Each row of numbers stands for one object and depends on some of the facts below. Use the named rows to name the rest.

Facts:
ε: points at; ζ: uses
ε(batrin, kodri); ε(bidro, lodek); ε(bostu, nogruklis); ε(breviske, duvul)
ε(brivul, lokos); ε(brofamen, biluk); ε(didro, trebral); ε(dipek, brivul)
ε(dobre, steva); ε(dobrulor, laki); ε(dokles, flaklus); ε(drabor, dobrulor)
ε(drakur, klekaskis); ε(dreflom, gagekis); ε(drupon, skipatrik); ε(duvul, vosabe)
ε(fatron, nustul); ε(fetranun, niros); ε(fibrerer, legruk); ε(fligi, dipek)
ε(fliru, flemo); ε(fluskik, labik); ε(flutror, gotezu); ε(gifa, ristos)
ε(gika, riske); ε(groko, stigrik); ε(groste, ziga); ε(klabron, bostu)
ε(klastak, nemun); ε(klekaskis, brulo); ε(klesar, didro); ε(kloro, brofamen)
ε(klosor, skoluklon); ε(klugum, zokagris); ε(klutok, fedoflis); ε(kodri, plelim)
ε(kosto, fetranun); ε(kosur, plibutre); ε(kugur, skibrir); ε(laki, fatron)
ε(legruk, bidro); ε(libuk, groska); ε(liplogris, vutu); ε(liru, stiste)
ε(lodek, kloro); ε(lokos, plivol); ε(luklir, groste); ε(mazar, liplogris)
ε(mogoges, burik); ε(moveflor, klugum); ε(nagam, klutok); ε(nemun, drupon)
ε(niros, fladra); ε(nogruklis, stumon); ε(nutrer, nagam); ε(plapek, flutror)
ε(plelim, bolal); ε(pliko, libuk); ε(plivol, zogrin); ε(plumo, rirur)
ε(rezos, vadril); ε(rirur, drakur); ε(riske, gagran); ε(ristos, dafutras)
ε(rotuber, breviske); ε(sefli, tristes); ε(sisulak, giror); ε(skibrir, grukliskel)
ε(skigrur, tugratru); ε(sogran, sefla); ε(sostu, groko); ε(staroter, mazar)
ε(steva, lunek); ε(stiste, dobre); ε(stumon, klaful); ε(tetron, klastak)
ε(trebral, kugur); ε(tristes, gifa); ε(trivanis, gika); ε(tugratru, fligi)
ε(vadril, kosto); ε(vosabe, trivanis); ε(vutu, plumo); ε(zigril, rotuber)
ε(zogrin, staroter); ε(zokagris, dreflom); ζ(batrin, fetranun); ζ(bepon, fadrum)
ζ(bidro, groko); ζ(biluk, rotuber); ζ(bolal, trivanis); ζ(bralir, veper)
ζ(bregror, risal); ζ(breviske, dreflom); ζ(brivul, lelok); ζ(burik, drupon)
ζ(dafutras, skurar); ζ(dilasi, pladre); ζ(dipek, medrar); ζ(dobre, groska)
ζ(dobrulor, kugur); ζ(dokles, stiste); ζ(drabor, ristos); ζ(dreflom, gifa)
ζ(driklufar, fibrerer); ζ(droplon, nemun); ζ(drupon, klaskin); ζ(duvul, tetron)
ζ(fadrum, stumon); ζ(fatron, bostu); ζ(fedoflis, bepon); ζ(fetranun, kuvegel)
ζ(fibrerer, sefli); ζ(fibroba, fedoflis); ζ(fladra, labik); ζ(flegum, vutu)
ζ(fliru, sogrobrin); ζ(flukle, groste); ζ(fluskik, stokam); ζ(flutror, stoki)
ζ(gagran, duvul); ζ(gifa, klutok); ζ(giror, bralir); ζ(gokim, bidro)
ζ(goplik, giror); ζ(gotezu, zude); ζ(griki, zogrin); ζ(groko, skubu)
ζ(groska, brivul); ζ(groste, rofi); ζ(grukliskel, laki); ζ(gruzur, luklir)
ζ(gudir, plibutre); ζ(kiro, gruzur); ζ(klabron, moveflor); ζ(klaflasim, rezos)
ζ(klaful, skoluklon); ζ(klekaskis, fatron); ζ(klesar, gokim); ζ(klirepul, grukliskel)
ζ(klutok, steva); ζ(kodri, statodo); ζ(kosto, dilasi); ζ(kugur, bimer)
ζ(kuvegel, kiro); ζ(labik, gagekis); ζ(laki, klaful); ζ(lefu, mazar)
ζ(legruk, flukle); ζ(lelok, vosabe); ζ(liplogris, plumo); ζ(liru, staroter)
ζ(lodek, butru); ζ(lokos, kosto); ζ(lomir, togok); ζ(lotam, stumo)
ζ(luklir, flutror); ζ(mazar, dobre); ζ(medrar, bolal); ζ(mogoges, sefla)
ζ(moveflor, dobrulor); ζ(nagam, veru); ζ(nemun, lokos); ζ(pladre, mogoges)
ζ(plapek, tufi); ζ(plelim, tizi); ζ(plumo, tizor); ζ(rirur, goplik)
ζ(risal, lefu); ζ(rofi, zokagris); ζ(romil, fladra); ζ(rotuber, zigril)
ζ(ruvom, stepiplur); ζ(samuk, fibroba); ζ(sefla, legruk); ζ(sefli, liru)
ζ(sisulak, klaflasim); ζ(skipatrik, lomir); ζ(skoluklon, plelim); ζ(skubu, burik)
ζ(skurar, droplon); ζ(sogran, romil); ζ(sogrobrin, liplogris); ζ(staroter, trugos)
ζ(statodo, klesar); ζ(stepiplur, samuk); ζ(steva, kodri); ζ(stiste, gudir)
ζ(stokam, driklufar); ζ(stoki, dafutras); ζ(stumon, rirur); ζ(tetron, griki)
ζ(tizi, klabron); ζ(tizor, gagran); ζ(trivanis, lodek); ζ(tufi, klirepul)
ζ(tugratru, gotezu); ζ(veru, skipatrik); ζ(vosabe, sinuk); ζ(vutu, kosur)
ζ(zigril, klekaskis); ζ(zogrin, dokles); ζ(zokagris, nagam); ζ(zude, lotam)

Known rows:
[ -2   8  -1  -6   1   0  12  -4  -1  -7   1  -1  -6  -4  -7   5  -9  -1
  -5  -6  -7  -5   9   1 -10  15 -11]: dobre
[ -2   6  -2  -6   1   0   9  -3  -1  -5   1  -2  -6  -4  -6   1  -9  -2
  -5  -5  -7  -5   4   1  -6  12 -10]: drabor
[ -1   4  -4 -11   6   5  -2  -3  -3  -2   4  -1  -7   0  -6   1  -9  -1
  -5  -6  -6  -4  -6   3 -13   0 -11]: lelok
[ -1   4  -4 -11   6   5  -1  -3  -3  -1   5  -1  -7   0  -6   1  -9  -1
  -5  -5  -6  -2  -6   3 -13   2 -11]: bolal
[-2  7  2  4  0  0  6  4 -2 -7  0 -1 -6 -4 -6  7 -1 -1 -5 -5 -8 -5  3  1
 -8 11 -1]: tugratru
[ -2   6   0  -9   1   0  11  -1  -1  -5   1  -1  -7  -4  -5   0  -9  -2
  -4  -5  -7  -6   3   1 -12  11  -8]: zigril
[ -1   2  -7 -15   1   0  -2  -6  -3   0  13  -2  -6  -3  -5   0   9  -2
  -5  -5  -7   5  -4   1 -13  17 -11]: veru
[ -2  11  -7  -7   0  -1   1   8  13   6   0  -3  -3  13  13   0  -5  14
   8   4  -7  -4   2   0  40  -3 -12]: ristos
[ -1  12  -7  -6   0  -1   7   5  13   4   0  -3  -4  19   4   0  -4  16
   8   5   0   0   9   0  41   4 -12]: didro
[ -1   3  -1 -15   8  20  -1  -7  -4  -8   2  -2  -8  -3  -5   1  -1  18
   1  -7  -7  -8  -1  15 -12   3 -13]: griki
[ -1   5  -2 -13   3  -1   3  -9   4  11  19   9  -7  -4  -7   0  -6  -3
  -5  -7  -8  -7   9   0  10  -5 -11]: vutu
[ -1   2  -8 -16   0   0  -2  -6  -3   1  18  -3  -6  -3  -5  -1  17  -2
  -4  -5  -7   9  -3   0 -13  25 -11]: rofi
[-2 12 -3 -4  2  0 10 -5 -2 -1  1  2 -6 -4 -6  3 -9 -2 -5 -6  3 -5  6  1
 -7 16 -7]: drupon
[ -2  10  -7  -6   1  -1   5   5  12   5   0  -3  -5  20   5   0  -4  16
   7   5   0   0   8   0  40   3 -12]: skibrir
[  5   3  -1 -10   1   7  -2  11   8  -6   0   0  -2  16  -7  12 -10  -4
  -6  -6  -8   6  -2   1 -14  -9 -13]: skoluklon
[  2   4  -8 -12   1   0  -3   9   1  12   1  -3  -7  21  20   0  -3  16
   6   1  -6   4  -6   0  27  -9 -13]: stumo
[ -2  12  -7  -6   0  -1   4   7  14   5   0  -3  -2  13  10   0  -6  14
   8   4  -6  -4   4   0  39   0 -12]: nogruklis
[ -1   6   1  -5   0   0  10   3   9  -7   0   0  -1   0  -7  10 -10  -3
  -5  -5  -7  -5  11   1 -12   4 -12]: dobrulor
[ -2   5  -1  -6   1   0   8  -2  -1  -6   1  -1  -6  -4  -6   3  -9  -2
  -5  -5  -7  -6   4   1 -10   9 -10]: plapek
[ -1   4  -5 -12   5   6  -1  -2  -2  -2   3  -2  -7   2  -5   1  -9  -1
  -5  -6  -6  -4  -6   2 -12  -1 -11]: bralir

Name these rows:
No name comes twice in this set of rows, the named rows included.
[-2  5  2 -5  1 -1 -1 -8 -2  2  5  9 -7 -4 -6  1  0 -3 -6 -8 -8 -7  5  0
  4 -8 -6] => mazar
[-2 11  5  1  1  0 18 -5 -1 -5  0 -1 -7  3 -8  9 -9  0 -4 -5  2 -3 10  6
 -2 20 -8] => fetranun
[ -3  15  -7  -9   3   0  -1   3  -1  -7  26   9  22  -7  -4  16 -11   0
  -3  -5  -8  -6  -8   2 -12  11 -11] => lodek
[ -2  15  -8  -9   1  -1  -1  11  13   5  11  -2  17  -4  20   1 -10  18
   9   7  -8  -5  -7   0  34  -6 -12] => brofamen
[ -3   5  10  21  -1  -1   0  10  -3  -3   0  -2  -8  -5  -7   4  10  -1
   1  -6 -10   1  -7   5   1   5  32] => lokos
[ -3  19  -9  -9   1  -1  -2  13  15   4  17  -2  27  -5  22   4 -10  21
  10  10  -8  -6  -7   0  33  -4 -13] => kloro
[ -3   3  -8 -15   0  -1   0  -3  -1  -2  33  -2  14  -7  -6   0   3  -1
   2   2  -9  -2  -7   1 -12  37  -5] => legruk
[-2 12 -7  8 -1 -1 -1 19 -1 -5 -2 -3 -3  7 18  1  9 14  5  1 -8 -2 -2 -1
 38 -7 -8] => fligi
[ -2   5   2 -15   2   0   3  -9  -2  -3  12   8  -8  -5  -6   0   2  -1
  -5  -8  -9  -9  11   1   8  -6 -11] => liplogris
[-2  5  3  0  1 -1 -1 -7 -2 -1  1  7 -7 -5 -6  1  5 -3 -5 -7 -9 -7  1  0
  4 -8  1] => staroter
[ -1   5  -1 -15   5   0   8  -9   7   4  16   9  -7  -4  -7   0  -9  -3
  -6  -7  -7  -7  15   1   4  -3 -12] => rirur
[ -1   2  -8 -16   0  -1  -2  -6  -3   3  20  -3  -7  -4  -6  -1  18  -2
  -4  -5  -7  12  -6   1 -13  26  -9] => flukle
[ -1   5  -2 -12   2   0   8  -7   1   3  12   3  -7  -4  -7   1  -9  -2
  -5  -7  -7  -6   9   1  -3   7 -11] => klekaskis
[ -2   6   9 -16   1  12  26  -2  -1  -8   0  -3  -9  -4  20  -2  -9   1
  16  -6  -8 -10   8  17 -13  12 -11] => duvul

The same objects again, as new rows of numbers:
Known rows:
[ 26 -13  -3  -7  -5  -5   7  -9 -11 -24  -8 -36  -2   1 -14   6  -9 -16
   7 -18   4   2  16 -12   6 -11 -16   5   4  -9   3  -4  -4  -2   4   3
  -3  10   4]: dokles
[ 14 -16   0  -4 -10  -4 -11  -2 -12  -6 -12 -11   5   5  -5  -1   4 -10
   5   4   4  -7   8 -10   7  -7 -14  -6  -1  -5   1  -3  -6  -1  -1   2
  13 -11   3]: klaflasim
[ 16 -16  -2 -10  -7   2  -3   1  -8  -3 -14 -10   2  -1 -18   2  -7 -16
   6  -5   1   0  12  -9   1 -14 -17  -1  -1  -2   2  -1  -8   0   3   3
  18  -7   5]: bostu
[ 18 -14  -4 -10  -7  -2  -5  -1  -7  -1 -14 -11   1  -2 -19   4  -9 -18
   5 -12   1  -2   3  -9   1 -15 -16  -3   0  -9   2  -4  -9  -1   3   2
  19 -11   4]: rotuber
[  7 -24   0   7  -3  11 -25  -1  -1   2  -2  -8  -2   5  17  -4   9   6
   6  12   0  -6  -5 -10   4  -7 -13  -5   3  -4   1  -4  -7  -3  -5  -1
  16 -10   4]: risal
[ 12  -7   1 -17  -4  -8 -11  -7  -7  -2 -21   3   8  -9 -36   4 -10 -28
   7 -15   2   2  34  -5  -4 -11 -17   9  -3   6   0   1 -12  -2  -1   3
  19 -19  -1]: liru
[ 12 -19 -10 -15 -15   1  -5  -5 -13   1  -8  -5 -10  -6 -38  -5  15 -37
   3  -8  -4  -4  20 -10   2  -4 -16 -13  -6  -3   9  -4   6   8   9   3
   7  -8  13]: legruk
[ 18 -16  -3  -9  -8   2  -3   2  -9  -4 -13 -14   2   1 -17   1  -6 -16
   5  -4   1  -1   8 -10   3 -15 -17  -4  -1  -5   2  -2  -7   1   3   3
  16  -7   6]: sostu
[  6 -25  -1   7  -3  11 -25  -1  -1   3  -1  -7  -2   5  17  -4  10   6
   6  13   0  -6  -4 -10   4  -6 -13  -5   3  -4   1  -4  -7  -3  -4  -1
  17 -10   4]: sinuk
[ 11 -20   0  -8  -5   0   6   5  -8  -8 -14 -16  -1   2 -15  -1  -5 -25
   6   1   0  -1 -12  -9   5 -18 -20  -4  -2  -2   2  -1  -7  -2   4   5
  11  -7   6]: fligi
[  3 -18 -10 -13 -14  -3   0  -6 -14   0 -11  -3 -10 -10 -21  -3   7 -24
   6  -3  -4  -5  34  -9  -2  -8 -18 -17  -3  -3   8  -5   4   2  10   4
   7  -7  15]: nagam
[ 18 -16  -2 -12  -8  -4  -2   3  -6  -2 -11  -6   6   3 -20   1 -14 -17
   7  -3   0  -1  12  -9   1 -15 -15  -1   0   4   1   1  -3  -4   3   3
  17  -8   6]: klekaskis
[ 18 -16  -3  -9  -8   2  -3   2  -9  -4 -13 -14   2   1 -17   1  -5 -16
   4  -3   2  -1   8 -10   3 -14 -17  -4  -1  -5   2  -3  -6   1   3   3
  16  -7   6]: klosor
[  8  -8   3 -11  -7 -13 -18 -11 -11  -5 -20   2  10  -3 -22   1   0 -22
   7  -6   5  -5  30  -6   1  -5 -14   5  -2   4  -1   0 -11  -3  -4   2
  15 -21  -3]: trugos
[ 23 -19  -6 -17 -15   3   1  10  -9  -6 -10  -3  -5  -8 -48  -2   6 -27
   3 -12  -1  -4 -29 -12   4 -10 -17  -6  -4  -5   1   0   5  20  -7   0
  11 -10  11]: nemun
[ 20 -14   0  -2  -8  -9  -2 -11 -14 -22  -8 -30   2   5  -3   3   1 -11
   7  -6   6  -5  12 -12   9  -5 -13   1   3  -8   1  -4  -4  -2   0   2
  -2   2   1]: sogrobrin
[ 21 -20   1  -2 -16  -4 -11  -7 -14  -1 -20   8   9  25  -2   0   1 -16
   3  21   0 -12   4 -15   5 -26 -18 -10   0  -7  -1  -5 -13  -3  12   2
   6 -13   5]: fibroba
[ 21 -17   0 -11  -6  -5  -6  18 -17   1 -12 -18  12   6   5   0   3  -5
   6  13   1 -12  23  -7  17  -5 -13 -14  -3 -24   0  -4  -7  -1   2   5
  20   0   4]: klirepul
[ 28 -16  -2 -14 -10   4  -3  10  -6  -7 -11 -10   2  -1 -37   0  -2 -21
   2 -10   2  -1 -27 -11   6 -14 -16   0  -2  -6  -1   0  -4  14  -7   1
  16 -10   5]: batrin
[ 26 -18  -3 -17  -3   2   3  27 -15   5 -13 -20  10   1  -5   2  -7  -9
   7   6  -3  -6  27  -7  14 -12 -15 -12  -4 -25   1  -2  -8  -1   7   6
  26   7   7]: laki

Name these rows:
No name comes twice in this set of rows, the named rows included.
[ 25 -18  -3 -16  -4   2   2  24 -14   4 -13 -19   9   1  -7   2  -7 -10
   7   5  -3  -6  25  -8  12 -12 -16 -11  -4 -23   2  -3  -7   0   7   6
  25   5   7] => dobrulor
[ 27 -12  -3  -6  -5  -6   9 -10 -12 -27  -7 -39  -3   1 -15   7  -9 -17
   7 -19   4   3  16 -13   5 -11 -16   7   5  -9   2  -4  -4  -2   5   3
  -5  12   3] => tetron
[  4 -18 -10 -14 -15  -3   0  -5 -14   0 -10  -2 -11 -10 -27  -4   9 -26
   6  -4  -4  -6  26  -9  -1  -7 -18 -17  -3  -4   8  -5   6   6   8   4
   6  -8  15] => groste
[ 30 -12  -4 -12  -8 -12   6  -5  -7 -22  -3 -29   3   6 -17   3 -21 -14
   7 -13   4   2  26 -12   4 -13 -14   4   6   0   2  -1   3  -5   3   5
  -4   9   6] => plumo
[ 15  -3  -1 -17  -4  -7 -20  -7  -3  -6 -20   0  10  -8 -35  -3 -10 -24
   2 -10   5   6  49  -6  -2 -15 -19   1  -1  -2   1  -2 -15   2  -4   9
  12 -22   1] => staroter
[ 22 -18  -1 -10  -6  -4  -6  17 -18   3 -13 -15  14   3   4   0   5  -1
   6  16   2 -12  27  -8  17  -4 -13 -16  -3 -27   0  -3  -7   0   2   6
  22   4   3] => grukliskel
[ 16 -19  -5 -15 -11   0   2   9  -7 -12 -10  -9  -8  -8 -43  -8  10 -35
   1  -6   0  -3 -30 -10   8 -15 -22 -13  -5  -9   3  -2   1  19  -8   6
   2 -14  11] => lokos
[  8 -27  -3   5   1  22 -19   4   4   8   0  -8  -7   0   9  -3   1   5
   6   6  -4   0  -6 -11  -2 -13 -16  -1   4  -2   2  -2  -8  -2  -1  -2
  22  -5   7] => dobre
[ 17 -15  -3 -10  -8   5  -4   4  -9  -5 -13 -15   1   1 -14   1  -6 -14
   5  -5   1  -1  15 -10   2 -14 -17  -3  -1  -4   2  -3  -8   2   3   2
  16  -8   7] => rezos
[  5 -18  -6 -11 -18  -8  -7  -5 -17  -5  -9  -1  -7  -6 -21  -6  19 -22
   5   2  -1 -12  10 -10   5  -1 -15 -18  -3  -5   5  -4   8  10  -1   1
   3 -12  12] => sefla
[ 26 -17   1 -10 -13  -2 -10   8  -9 -10 -10  -8   5   2 -31  -2   8 -18
   2  -4   5  -8 -37 -12  11  -7 -14  -3  -2  -7  -3   0  -1  16 -14   0
  12 -15   3] => kuvegel
[ 27  -9  -4  -6  -3  -5   3  -9  -8 -31  -7 -41  -2   0 -14   1  -7 -17
   2 -14   7   6  26 -12   8 -15 -19  -1   5 -15   3  -6  -9   2   1   9
 -12   7   4] => zogrin
[ 24 -14  -3  -7  -6  -3   4  -5 -10 -17  -9 -29  -1   1 -16   4  -7 -16
   6 -13   3   1  12 -12   5 -12 -16   2   3  -8   2  -3  -5   0   3   3
   3   4   4] => fliru

